Below is a small trained network, with its code and all its weights. Each question gives an input and a target symbol and asks what happens when units are switched off, that is, made to give their printed mean instead of their output.

import numpy as np


def w(rows, s, z=0):
    codes = np.array(rows[::2]) - 128.0
    scale = np.full(codes.shape[1], s)
    scale[-1] = z or s
    return codes * scale


def norm(h):
    return h / np.sqrt((h * h).mean(-1, keepdims=True) + 1e-5)


def f(y):
    return np.maximum(y, 0)


def softmax(a):
    e = np.exp(a - a.max(-1, keepdims=True))
    return e / e.sum(-1, keepdims=True)


def log_softmax(a):
    a = a - a.max(-1, keepdims=True)
    return a - np.log(np.exp(a).sum(-1, keepdims=True))


def net(x, mask):
    ids = ['ΓΞαεζω'.index(c) for c in x.split()]
    T = len(ids)
    res = E[ids] + P[:T]
    u = 0
    for l in range(2):
        q, k, v = (norm(res) @ M[l].T for M in (Q, K, V))
        z = softmax(np.where(np.tri(T) > 0, q @ k.T / 2**0.5, -1e9)) @ v
        res = res + np.where(mask[u], z, O[l][:, -1]) @ O[l][:, :-1]
        u += 1
        y = f(norm(res) @ A[l][:, :-1].T + A[l][:, -1])
        res = res + np.where(mask[u : u + 8], y, B[l][:, -1]) @ B[l][:, :-1]
        u += 8
    return log_softmax(norm(res)[-1] @ U[:, :-1].T + U[:, -1])


Q, K, V, O, A, B = {}, {}, {}, {}, {}, {}
E = w([
[170,137,196,211,168,53,91,60,75,112],'Γ',
[105,120,150,123,113,111,182,202,148,252],'Ξ',
[69,135,119,89,159,129,144,81,117,114],'α',
[112,130,110,118,148,184,139,125,125,82],'ε',
[247,170,134,183,152,111,85,76,79,91],'ζ',
[106,156,131,63,155,144,103,111,143,102],'ω',
],0.0015)
P = w([
[105,199,80,149,187,70,200,182,164,37],'0',
[165,137,239,103,222,220,245,163,27,95],'1',
[143,172,162,123,154,135,178,137,37,114],'2',
[126,45,154,110,102,169,179,121,191,95],'3',
[159,77,199,71,134,196,183,164,1,127],'4',
[99,168,87,139,128,150,131,68,178,100],'5',
[125,16,159,86,58,162,130,119,119,120],'6',
[125,159,86,175,143,132,103,121,96,163],'7',
[90,37,128,117,50,171,91,108,163,143],'8',
[154,64,240,104,135,229,131,134,80,185],'9',
[77,132,96,157,72,162,73,105,157,163],'10',
[74,142,64,136,45,89,118,141,163,107],'11',
[143,121,119,163,107,172,87,124,144,195],'12',
[154,163,135,193,116,123,60,112,112,199],'13',
],0.0017)
Q[0] = w([
[235,202,175,253,238,129,61,73,32,192],'0.h0',
[38,172,39,135,193,230,83,83,188,200],'0.h0',
],0.0054)
K[0] = w([
[70,238,1,197,142,26,140,187,209,49],'0.h0',
[98,69,97,193,47,160,38,42,228,195],'0.h0',
],0.0053)
V[0] = w([
[93,151,100,45,158,129,84,55,137,94],'0.h0',
[101,60,5,240,127,248,212,119,117,97],'0.h0',
],0.002)
O[0] = w([
[126,181,178,146,65,138,169,101,142,108,253],'0.h0',
[137,109,173,4,101,42,102,169,78,111,188],'0.h0',
],0.0035,0.00068)
A[0] = w([
[134,129,166,110,130,163,148,135,84,69,172],'0.n0',
[166,129,203,155,100,96,103,89,121,67,115],'0.n1',
[147,146,103,207,153,154,234,142,158,203,56],'0.n2',
[153,138,105,153,141,71,138,166,181,72,2],'0.n3',
[109,123,96,99,107,129,98,148,168,61,6],'0.n4',
[80,169,129,84,155,141,67,82,118,158,218],'0.n5',
[139,169,165,132,151,101,96,250,145,139,11],'0.n6',
[117,104,156,72,122,113,110,36,154,91,208],'0.n7',
],0.0024,0.00092)
B[0] = w([
[113,181,123,182,115,127,84,136,165,161,236],'0.n0',
[94,137,139,52,172,144,102,158,156,105,222],'0.n1',
[105,130,127,5,89,86,145,195,77,94,180],'0.n2',
[171,67,182,157,102,189,193,128,175,160,147],'0.n3',
[167,138,130,88,181,100,162,81,154,140,163],'0.n4',
[133,60,115,132,95,164,141,174,55,113,233],'0.n5',
[132,167,52,130,104,128,165,69,212,60,151],'0.n6',
[150,125,108,200,135,110,177,164,83,118,249],'0.n7',
],0.0024,0.0018)
Q[1] = w([
[240,199,183,244,229,31,3,25,26,23],'1.h0',
[133,102,22,118,131,30,229,57,237,52],'1.h0',
],0.0053)
K[1] = w([
[152,220,41,149,219,28,254,173,213,17],'1.h0',
[205,34,247,84,214,218,213,128,174,106],'1.h0',
],0.005)
V[1] = w([
[255,176,73,86,97,181,109,159,172,142],'1.h0',
[27,155,120,115,104,122,181,153,115,209],'1.h0',
],0.0029)
O[1] = w([
[98,3,72,103,40,137,230,92,38,171,87],'1.h0',
[182,129,152,85,184,70,153,60,200,85,255],'1.h0',
],0.0033,0.00059)
A[1] = w([
[92,127,111,115,130,95,91,217,159,252,70],'1.n0',
[132,152,176,187,102,182,193,87,133,159,175],'1.n1',
[105,115,140,78,134,74,170,214,153,179,174],'1.n2',
[111,93,93,165,147,155,122,152,85,113,78],'1.n3',
[169,63,64,98,223,125,115,54,115,126,41],'1.n4',
[125,87,84,145,122,138,167,167,109,253,121],'1.n5',
[124,135,88,214,211,174,98,167,139,154,5],'1.n6',
[120,140,93,164,193,160,95,194,136,184,73],'1.n7',
],0.0048,0.0028)
B[1] = w([
[131,80,127,72,167,238,64,85,182,214,183],'1.n0',
[113,114,21,170,70,93,69,79,141,135,253],'1.n1',
[105,95,148,61,84,184,42,133,58,148,247],'1.n2',
[116,188,166,141,103,115,190,133,143,189,171],'1.n3',
[255,36,105,112,219,119,228,90,185,141,174],'1.n4',
[126,159,239,81,159,192,207,153,205,175,200],'1.n5',
[77,124,91,148,219,76,66,249,108,160,154],'1.n6',
[101,117,83,169,226,102,116,232,158,172,156],'1.n7',
],0.0044,0.0029)
U = w([
[81,115,82,182,209,119,90,252,136,164,2],'Γ',
[205,52,91,114,194,121,215,96,159,127,165],'Ξ',
[126,234,238,158,151,159,89,85,220,19,154],'α',
[130,73,141,19,58,72,94,184,7,117,46],'ε',
[85,181,201,182,68,185,220,128,174,210,185],'ζ',
[103,128,33,204,51,143,95,39,147,113,227],'ω',
],0.0041,0.00065)

Each question gives the input, a string of symbols that net reads in full, and the target symbol t.
The units are the heads (2 rows each of Q, K, V and O) and the neurons (one row each of A and B). Each row of codes is followed by its name. A weight is (code - 128) times the scale printed after its matrix; where a second scale follows, it is the last column's (O, A, B and U).
mask holds one flag per unit, layer by layer, with each layer's heads first. A switched-off unit (its flag False) gives its mean, the last column of its rows in O or B, instead of its output. The means were averaged over made-up inputs and are rounded, as every weight is.
A unit's drop is (log p(t) with every unit on - log p(t) with that unit switched off) / (log p(t) with every unit on - log p(t) with every unit switched off).
The circuit of an input: a set's keep is (log p(t) with only the set's units on - log p(t) with every unit switched off) / (log p(t) with every unit on - log p(t) with every unit switched off). Starting from the 12 units with the biggest drops (on a tie, the unit counted first), units are removed one at a time, each time the one whose removal leaves the highest keep (on an exact tie, the one counted first), for as long as the keep stays at least 0.8.
units of the circuit, in order: the units of the circuit, biggest drop first
unit that matters most: the unit with the biggest drop
k most important neurons: the k neurons with the biggest drops, biggest first
top k neurons in layer l: the k neurons of layer l with the biggest drops, biggest first
input ω Γ Γ ω α ε Ξ ζ Γ ζ, target ω: units of the circuit, in order -> (1.n1, 0.h0)
input ζ ω Ξ Ξ ω ω, target Ξ: 2 most important neurons -> (0.n5, 1.n4)
input ε ω Γ ε ε Γ Ξ ω ε, target Ξ: units of the circuit, in order -> (1.n4, 0.n4, 1.h0, 0.n7)
input ζ Ξ Γ Γ ω ε ω ω, target ε: units of the circuit, in order -> (0.h0)
input Ξ α Γ α α Ξ ω ω Γ ω ε, target Γ: units of the circuit, in order -> (1.h0, 1.n6)
input Γ ζ ω ζ ω Γ Ξ ω ζ ζ ζ, target Γ: units of the circuit, in order -> (1.h0, 1.n6)
input α ω ε Ξ ε ζ, target α: units of the circuit, in order -> (1.h0, 1.n1)
input Γ Ξ ω Γ ω Γ ω Ξ ω ω ω ε ε ω, target ε: units of the circuit, in order -> (0.h0, 0.n5)
input ω Ξ Γ ω ω Ξ Γ, target ω: units of the circuit, in order -> (0.h0, 1.n1)
input ε α ζ Γ α α Γ ε ζ, target ε: units of the circuit, in order -> (0.h0, 1.n1, 1.n5)
input ω ω Ξ α ε α Ξ Ξ Ξ Ξ ζ Γ ε, target ζ: units of the circuit, in order -> (1.h0, 1.n5)
input α ω ω ζ ω ζ ζ Γ Ξ ω ε ζ, target α: units of the circuit, in order -> (1.n1, 1.h0)
input Ξ ζ ω ω α α ζ ω ε Ξ α Γ, target Ξ: top 2 neurons in layer 1 -> (1.n1, 1.n2)
input ζ Ξ Γ ω ζ Γ ω α ω Ξ ε Γ, target ζ: unit that matters most -> 1.h0
input ε Ξ α ω ε ε α ω ω α, target ω: units of the circuit, in order -> (1.n1, 0.n2)
input ω ω α Ξ Γ ε α Γ α, target α: 2 most important neurons -> (1.n1, 1.n2)
input Ξ ζ ω ε ε α Γ ε α Ξ ω ζ, target Ξ: 2 most important neurons -> (0.n6, 1.n4)
input ω α Ξ Ξ ω α Ξ ω Ξ Γ, target ω: 2 most important neurons -> (1.n1, 0.n5)
input ζ ω ε ζ Γ α ε ε, target α: top 4 neurons in layer 0 -> (0.n3, 0.n2, 0.n1, 0.n7)
input ω Ξ Ξ α ω Ξ Ξ ω α, target Ξ: unit that matters most -> 1.h0
input ε ω ε ω ζ ζ ω Γ ε ω, target Γ: 2 most important neurons -> (1.n7, 0.n2)
input α ω Ξ ω ω Γ, target α: 2 most important neurons -> (0.n1, 1.n1)
input Γ α α ω ε Γ Γ Ξ ζ ε, target Ξ: 2 most important neurons -> (0.n1, 1.n4)
